[[ -66 -101   34]
 [  62   50   18]
 [  75   35  -13]
 [ -18  -76   65]]
->
[[ 50  18]
 [ 35 -13]]

[[ 73  75   4]
 [ 97  59  22]
 [-84 104  54]
 [-77  94  36]
 [-27 -65 -25]]
->
[[ 59  22]
 [104  54]]

[[-89 -16 -70]
 [ 22  -7   8]
 [-16  15  -2]]
->
[[-7  8]
 [15 -2]]

[[  11   14   21   43  -18]
 [  38   23   42   81  -30]
 [ -46  -33  -56 -112   45]
 [ -24   44  -81   -5  -17]]
->
[[ 23  42]
 [-33 -56]]

[[-27   9 -14]
 [ 13 -11  44]
 [ 85   8 -21]
 [ 37 -50 -11]
 [-18  12  -1]]
->
[[-11  44]
 [  8 -21]]

[[ 19   3  92  71]
 [-71 -17 -60 -43]
 [ 25 -35 106  99]]
->
[[-17 -60]
 [-35 106]]

[[ -3   5  -7]
 [-61 104  97]
 [  1  13   9]
 [ 24 -57 -52]]
->
[[104  97]
 [ 13   9]]
---
[[ -9   5   7   9 -12 -31 -38  42]
 [-13 -30  29  44  44 -19  19  -1]
 [-39 -37  42  18 -41 -23  24  15]
 [-12  26  27 -10   3 -11 -51  46]
 [ 25 -18  21  -8 -16  84 -62  13]
 [  7 -24 -21  47 -21 -16  36 -27]
 [-35  48   1 -54 -18 -51  27   9]]
->
[[-38  42  -9   5   7   9 -12 -31]
 [ 19  -1 -13 -30  29  44  44 -19]
 [ 24  15 -39 -37  42  18 -41 -23]
 [-51  46 -12  26  27 -10   3 -11]
 [-62  13  25 -18  21  -8 -16  84]
 [ 36 -27   7 -24 -21  47 -21 -16]
 [ 27   9 -35  48   1 -54 -18 -51]]

[[ 24  26 -20 -21 -40  58 -92  84 -58 -64  56 -61]
 [-24 -25  28  30 -23  -7  69 -58  51  44 -46  61]
 [ -1  15 -10  -8  17  -6 -53  38 -44 -52  60 -31]
 [-72 -70  70  75 -54  44  48 -21  21  16  -7  27]
 [-20 -28  28  23 -44  37  49 -20  40  62 -32  56]]
->
[[ 56 -61  24  26 -20 -21 -40  58 -92  84 -58 -64]
 [-46  61 -24 -25  28  30 -23  -7  69 -58  51  44]
 [ 60 -31  -1  15 -10  -8  17  -6 -53  38 -44 -52]
 [ -7  27 -72 -70  70  75 -54  44  48 -21  21  16]
 [-32  56 -20 -28  28  23 -44  37  49 -20  40  62]]

[[ 64   1  -1  12  45]
 [ 48 114  14 -54  -2]
 [ 35 -71  -9 -15  38]
 [-48  35 -23  37  85]
 [ 10  13   0  32 -14]
 [ 48  -3  -9 -37 -26]]
->
[[ 12  45  64   1  -1]
 [-54  -2  48 114  14]
 [-15  38  35 -71  -9]
 [ 37  85 -48  35 -23]
 [ 32 -14  10  13   0]
 [-37 -26  48  -3  -9]]

[[-29  41   1 -47 -10   8 102 -55]
 [-10 -52  27  30 -30  11  63   8]
 [  2 -77  11   9 -10 -19  96  11]]
->
[[102 -55 -29  41   1 -47 -10   8]
 [ 63   8 -10 -52  27  30 -30  11]
 [ 96  11   2 -77  11   9 -10 -19]]

[[ 18  -8   7  92]
 [-13   0   2 -70]
 [ 19 -29  11  42]]
->
[[  7  92  18  -8]
 [  2 -70 -13   0]
 [ 11  42  19 -29]]

[[  99   86   53   39  104]
 [  62   -3   11   98   80]
 [ -56   74 -102  -26  -30]]
->
[[  39  104   99   86   53]
 [  98   80   62   -3   11]
 [ -26  -30  -56   74 -102]]

[[ 58 -49  29  60 -34 -46 -66 -22 -53  20  45  -8  45]
 [-39   2 -39  -9  53  57  -5   0  40  33  -6  21 -53]
 [ 56 -35  27 -79 -46 -84 -16  23 -53  -7 -85   0  45]
 [  7 -28 -10  -8  -6  15 -74 -19  20  48 -19 -14  -9]
 [-28  -5 -15  32 -13  42 -12  39  27  13  26  29 -43]
 [ 15  39   6  34  16 -30  31  35  -7 -12  39  -6  28]]
->
[[ -8  45  58 -49  29  60 -34 -46 -66 -22 -53  20  45]
 [ 21 -53 -39   2 -39  -9  53  57  -5   0  40  33  -6]
 [  0  45  56 -35  27 -79 -46 -84 -16  23 -53  -7 -85]
 [-14  -9   7 -28 -10  -8  -6  15 -74 -19  20  48 -19]
 [ 29 -43 -28  -5 -15  32 -13  42 -12  39  27  13  26]
 [ -6  28  15  39   6  34  16 -30  31  35  -7 -12  39]]
